Below are the code and all the weights of a small trained network. Each question names an input and a class and asks about switching units off, where a switched-off unit gives its printed mean instead of its output.

import numpy as np


def w(rows, s, z=0):
    codes = np.array(rows[::2]) - 128.0
    scale = np.full(codes.shape[1], s)
    scale[-1] = z or s
    return codes * scale


def f(y):
    return np.maximum(y, 0)


def log_softmax(a):
    a = a - a.max(-1, keepdims=True)
    return a - np.log(np.exp(a).sum(-1, keepdims=True))


def net(x, mask):
    res = np.array(x, float).reshape(1, 5) / 4 @ E
    y = f(res @ A[0][:, :-1].T + A[0][:, -1])
    res = res + np.where(mask, y, B[0][:, -1]) @ B[0][:, :-1]
    return log_softmax(res[-1] @ U[:, :-1].T + U[:, -1])


A, B = {}, {}
E = w([
[152,150,219,141,99,109,185,200],'x0',
[57,164,92,135,119,208,43,160],'x1',
[103,186,126,145,24,91,124,84],'x2',
[96,75,144,5,103,157,136,173],'x3',
[164,169,153,110,122,215,153,38],'x4',
],0.011)
A[0] = w([
[125,109,135,119,122,130,162,174,248],'neuron 1',
[135,132,114,128,169,213,118,107,131],'neuron 2',
[69,127,146,32,43,182,124,185,244],'neuron 3',
[158,158,153,112,64,170,168,8,206],'neuron 4',
[136,131,116,140,129,109,139,77,11],'neuron 5',
[155,156,111,156,153,112,150,168,156],'neuron 6',
[117,144,125,152,169,254,77,155,210],'neuron 7',
[128,129,130,166,133,106,146,110,74],'neuron 8',
[123,143,126,170,104,96,89,152,37],'neuron 9',
[116,91,51,84,119,74,95,38,85],'neuron 10',
[210,105,137,116,194,136,158,84,236],'neuron 11',
[123,147,101,113,156,215,109,104,209],'neuron 12',
[165,117,143,104,169,143,176,133,180],'neuron 13',
[137,167,130,140,126,196,114,109,63],'neuron 14',
[126,100,129,170,128,131,112,123,62],'neuron 15',
[147,158,152,121,76,162,177,24,89],'neuron 16',
[169,136,235,117,97,169,205,194,179],'neuron 17',
[127,112,107,94,125,57,114,82,183],'neuron 18',
[129,143,146,157,81,13,161,140,80],'neuron 19',
[152,114,143,90,103,86,137,93,113],'neuron 20',
],0.012,0.0017)
B[0] = w([
[143,189,113,179,60,162,202,96,173],'neuron 1',
[74,77,166,149,196,161,126,109,204],'neuron 2',
[155,169,87,92,26,204,43,134,250],'neuron 3',
[225,62,205,99,115,198,157,118,250],'neuron 4',
[124,127,133,115,106,156,65,151,164],'neuron 5',
[123,106,123,107,111,152,209,105,162],'neuron 6',
[48,97,92,186,184,193,90,93,241],'neuron 7',
[132,102,179,83,157,124,112,119,159],'neuron 8',
[138,110,114,137,162,102,221,131,167],'neuron 9',
[1,170,69,119,91,116,99,132,217],'neuron 10',
[44,113,170,156,125,86,175,117,218],'neuron 11',
[89,107,135,176,171,195,103,153,219],'neuron 12',
[115,117,175,137,104,91,174,102,186],'neuron 13',
[101,82,114,100,145,146,106,149,191],'neuron 14',
[112,137,129,139,116,124,135,135,147],'neuron 15',
[240,113,189,133,134,171,127,159,226],'neuron 16',
[150,177,106,48,14,67,90,149,224],'neuron 17',
[60,143,129,142,101,139,148,134,178],'neuron 18',
[146,115,118,186,226,134,221,117,206],'neuron 19',
[153,112,115,174,172,126,115,148,170],'neuron 20',
],0.015,0.014)
U = w([
[67,138,49,202,214,132,120,139,117],'0',
[219,139,177,126,115,128,164,166,143],'1',
[123,160,135,113,178,95,73,105,4],'2',
[159,145,140,117,175,59,87,157,45],'3',
[117,99,125,149,131,251,60,143,146],'4',
[68,203,70,99,51,96,91,158,199],'5',
[104,111,173,169,164,73,193,112,225],'6',
],0.011,0.003)

Each question gives the input, the list of numbers given to net, and the class t.
The units are the neurons (one row each of A and B). Each row of codes is followed by its name. A weight is (code - 128) times the scale printed after its matrix; where a second scale follows, it is the last column's (A, B and U).
mask holds one flag per neuron, in row order. A switched-off neuron (its flag False) gives its mean, the last column of its row in B, instead of its output. The means were averaged over made-up inputs and are rounded, as every weight is.
A unit's drop is (log p(t) with every unit on - log p(t) with that unit switched off) / (log p(t) with every unit on - log p(t) with every unit switched off).
The circuit of an input: a set's keep is (log p(t) with only the set's units on - log p(t) with every unit switched off) / (log p(t) with every unit on - log p(t) with every unit switched off). Starting from the 12 units with the biggest drops (on a tie, the unit counted first), units are removed one at a time, each time the one whose removal leaves the highest keep (on an exact tie, the one counted first), for as long as the keep stays at least 0.8.
circuit, biggest first: the units of the circuit, biggest drop first
unit that matters most: the unit with the biggest drop
top k neurons: the k neurons with the biggest drops, biggest first
drop when u is switched off: that unit's drop, to one decimal
input [-7,0,-5,-8,2], class 0: circuit, biggest first : (neuron 3)
input [7,-3,8,5,-8], class 5: top 4 neurons : (neuron 17; neuron 4; neuron 3; neuron 16)
input [4,-1,-4,4,7], class 1: circuit, biggest first : (neuron 17; neuron 10)
input [2,2,-7,-6,5], class 0: top 3 neurons : (neuron 3; neuron 4; neuron 11)
input [-8,3,-2,8,-8], class 5: top 2 neurons : (neuron 10; neuron 4)
input [6,-1,-2,1,-8], class 1: top 2 neurons : (neuron 19; neuron 10)
input [8,-4,-1,-5,-3], class 6: top 2 neurons : (neuron 19; neuron 3)
input [-4,3,-7,1,-3], class 0: top 2 neurons : (neuron 4; neuron 3)
input [8,7,-7,5,-1], class 5: top 2 neurons : (neuron 17; neuron 4)
input [-7,1,-1,1,-5], class 0: top 2 neurons : (neuron 17; neuron 3)
input [-6,3,0,0,-1], class 0: top 2 neurons : (neuron 4; neuron 3)
input [-1,3,5,-7,-4], class 6: top 2 neurons : (neuron 7; neuron 3)
input [1,-8,3,-4,-1], class 6: top 3 neurons : (neuron 19; neuron 3; neuron 11)
input [3,5,2,-6,-4], class 0: unit that matters most : neuron 4
input [5,-5,-8,7,4], class 5: drop when neuron 17 is switched off : 0.2
input [6,-6,1,-2,-5], class 6: drop when neuron 3 is switched off : 0.2
input [6,-4,6,-3,-1], class 1: drop when neuron 1 is switched off : 0.0
